Below are the code and all the weights of a small trained network. Each question names an input and a class and asks about switching units off, where a switched-off unit gives its printed mean instead of its output.

import numpy as np


def w(rows, s, z=0):
    codes = np.array(rows[::2]) - 128.0
    scale = np.full(codes.shape[1], s)
    scale[-1] = z or s
    return codes * scale


def f(y):
    return y / 2 * (1 + np.tanh(0.7978845608 * (y + 0.044715 * y**3)))


def log_softmax(a):
    a = a - a.max(-1, keepdims=True)
    return a - np.log(np.exp(a).sum(-1, keepdims=True))


def net(x, mask):
    res = np.array(x, float).reshape(1, 7) / 4 @ E
    y = f(res @ A[0][:, :-1].T + A[0][:, -1])
    res = res + np.where(mask, y, B[0][:, -1]) @ B[0][:, :-1]
    return log_softmax(res[-1] @ U[:, :-1].T + U[:, -1])


A, B = {}, {}
E = w([
[107,147,144,154,178,67,96,151,122,143,64],'x0',
[70,176,40,102,52,48,72,173,180,102,142],'x1',
[156,64,146,151,96,66,124,168,100,97,184],'x2',
[50,157,89,211,173,87,219,68,157,157,157],'x3',
[153,131,69,136,142,48,183,166,90,139,95],'x4',
[121,226,149,129,129,100,78,93,136,99,254],'x5',
[86,173,170,155,32,86,110,55,29,106,118],'x6',
],0.0088)
A[0] = w([
[135,95,143,135,90,142,88,146,100,96,155,90],'neuron 0',
[118,147,153,143,96,133,139,96,64,123,133,48],'neuron 1',
[138,131,130,130,134,125,89,117,148,123,169,123],'neuron 2',
[151,116,126,120,108,111,74,112,117,99,128,90],'neuron 3',
[145,123,109,116,99,25,53,216,116,110,146,135],'neuron 4',
[147,110,111,102,152,150,217,146,82,153,5,225],'neuron 5',
[82,192,145,203,141,34,157,52,81,127,105,167],'neuron 6',
[143,111,98,155,133,122,170,126,99,122,171,103],'neuron 7',
[205,130,142,122,155,100,111,135,78,109,145,141],'neuron 8',
[121,72,129,133,122,115,128,138,108,136,75,107],'neuron 9',
[69,133,154,119,95,124,119,128,185,133,155,157],'neuron 10',
[81,16,123,198,80,56,171,135,150,117,142,223],'neuron 11',
[134,123,136,131,139,63,79,167,148,116,153,173],'neuron 12',
[169,74,160,125,48,129,91,117,70,109,166,84],'neuron 13',
[151,112,140,100,174,189,94,148,198,126,144,223],'neuron 14',
[123,182,70,134,181,131,148,138,162,132,123,1],'neuron 15',
],0.011,0.0032)
B[0] = w([
[102,210,124,109,119,69,118,117,162,152,111,164],'neuron 0',
[153,147,126,65,111,94,71,173,165,119,121,168],'neuron 1',
[118,132,99,146,147,145,144,130,123,164,50,156],'neuron 2',
[80,117,140,130,69,142,145,87,180,101,136,155],'neuron 3',
[222,74,106,29,89,114,49,144,198,113,81,219],'neuron 4',
[187,77,3,176,221,143,144,136,152,109,174,242],'neuron 5',
[27,172,255,195,113,145,203,129,86,156,175,248],'neuron 6',
[42,144,128,190,122,139,130,124,109,127,84,155],'neuron 7',
[54,138,112,164,132,175,164,91,124,141,127,167],'neuron 8',
[189,120,84,101,122,153,103,104,150,107,136,169],'neuron 9',
[195,66,138,135,190,114,172,162,96,135,115,166],'neuron 10',
[127,152,67,205,239,196,184,82,100,137,169,205],'neuron 11',
[172,122,59,73,102,187,94,103,111,113,79,179],'neuron 12',
[112,126,209,87,81,66,97,175,147,145,108,192],'neuron 13',
[96,122,70,222,147,88,214,124,73,119,163,200],'neuron 14',
[144,87,180,98,45,133,77,122,122,98,124,162],'neuron 15',
],0.0091,0.015)
U = w([
[124,100,43,247,217,215,147,124,108,98,169,254],'0',
[19,186,216,210,98,138,121,135,89,135,181,63],'1',
[140,128,149,80,41,113,2,179,168,85,113,40],'2',
],0.0073,0.0023)

Each question gives the input, the list of numbers given to net, and the class t.
The units are the neurons (one row each of A and B). Each row of codes is followed by its name. A weight is (code - 128) times the scale printed after its matrix; where a second scale follows, it is the last column's (A, B and U).
mask holds one flag per neuron, in row order. A switched-off neuron (its flag False) gives its mean, the last column of its row in B, instead of its output. The means were averaged over made-up inputs and are rounded, as every weight is.
A unit's drop is (log p(t) with every unit on - log p(t) with that unit switched off) / (log p(t) with every unit on - log p(t) with every unit switched off).
The circuit of an input: a set's keep is (log p(t) with only the set's units on - log p(t) with every unit switched off) / (log p(t) with every unit on - log p(t) with every unit switched off). Starting from the 12 units with the biggest drops (on a tie, the unit counted first), units are removed one at a time, each time the one whose removal leaves the highest keep (on an exact tie, the one counted first), for as long as the keep stays at least 0.8.
circuit, biggest first: the units of the circuit, biggest drop first
unit that matters most: the unit with the biggest drop
k most important neurons: the k neurons with the biggest drops, biggest first
drop of u: that unit's drop, to one decimal
input [-1,0,2,-1,-2,-2,2], class 2: 2 most important neurons : (neuron 6; neuron 5)
input [7,-1,5,-6,5,8,8], class 2: unit that matters most : neuron 4
input [0,-8,1,7,1,6,-7], class 1: circuit, biggest first : (neuron 5; neuron 11)
input [-3,6,-5,-5,0,2,-4], class 2: 2 most important neurons : (neuron 5; neuron 11)
input [-4,7,-3,-6,6,-5,-4], class 2: 2 most important neurons : (neuron 4; neuron 11)
input [-1,0,0,-8,6,-4,0], class 2: 2 most important neurons : (neuron 11; neuron 4)
input [-5,-3,6,-4,1,-1,0], class 2: 2 most important neurons : (neuron 6; neuron 13)
input [4,6,-5,-1,2,0,-8], class 2: 2 most important neurons : (neuron 15; neuron 11)
input [5,7,-4,3,4,2,1], class 1: 2 most important neurons : (neuron 6; neuron 1)
input [-5,1,-3,5,-1,2,-1], class 1: 2 most important neurons : (neuron 5; neuron 11)
input [-7,4,2,3,6,0,5], class 1: 2 most important neurons : (neuron 5; neuron 6)
input [6,-8,5,-6,-2,3,4], class 2: drop of neuron 6 : 0.5
input [-4,-8,-2,8,0,6,-4], class 1: drop of neuron 5 : 0.3
input [8,-2,-2,8,-2,-4,7], class 1: circuit, biggest first : (neuron 6)
input [-3,-4,2,-2,0,7,4], class 1: drop of neuron 4 : 0.9
input [-3,7,-1,-2,-2,7,-8], class 2: drop of neuron 5 : 0.7
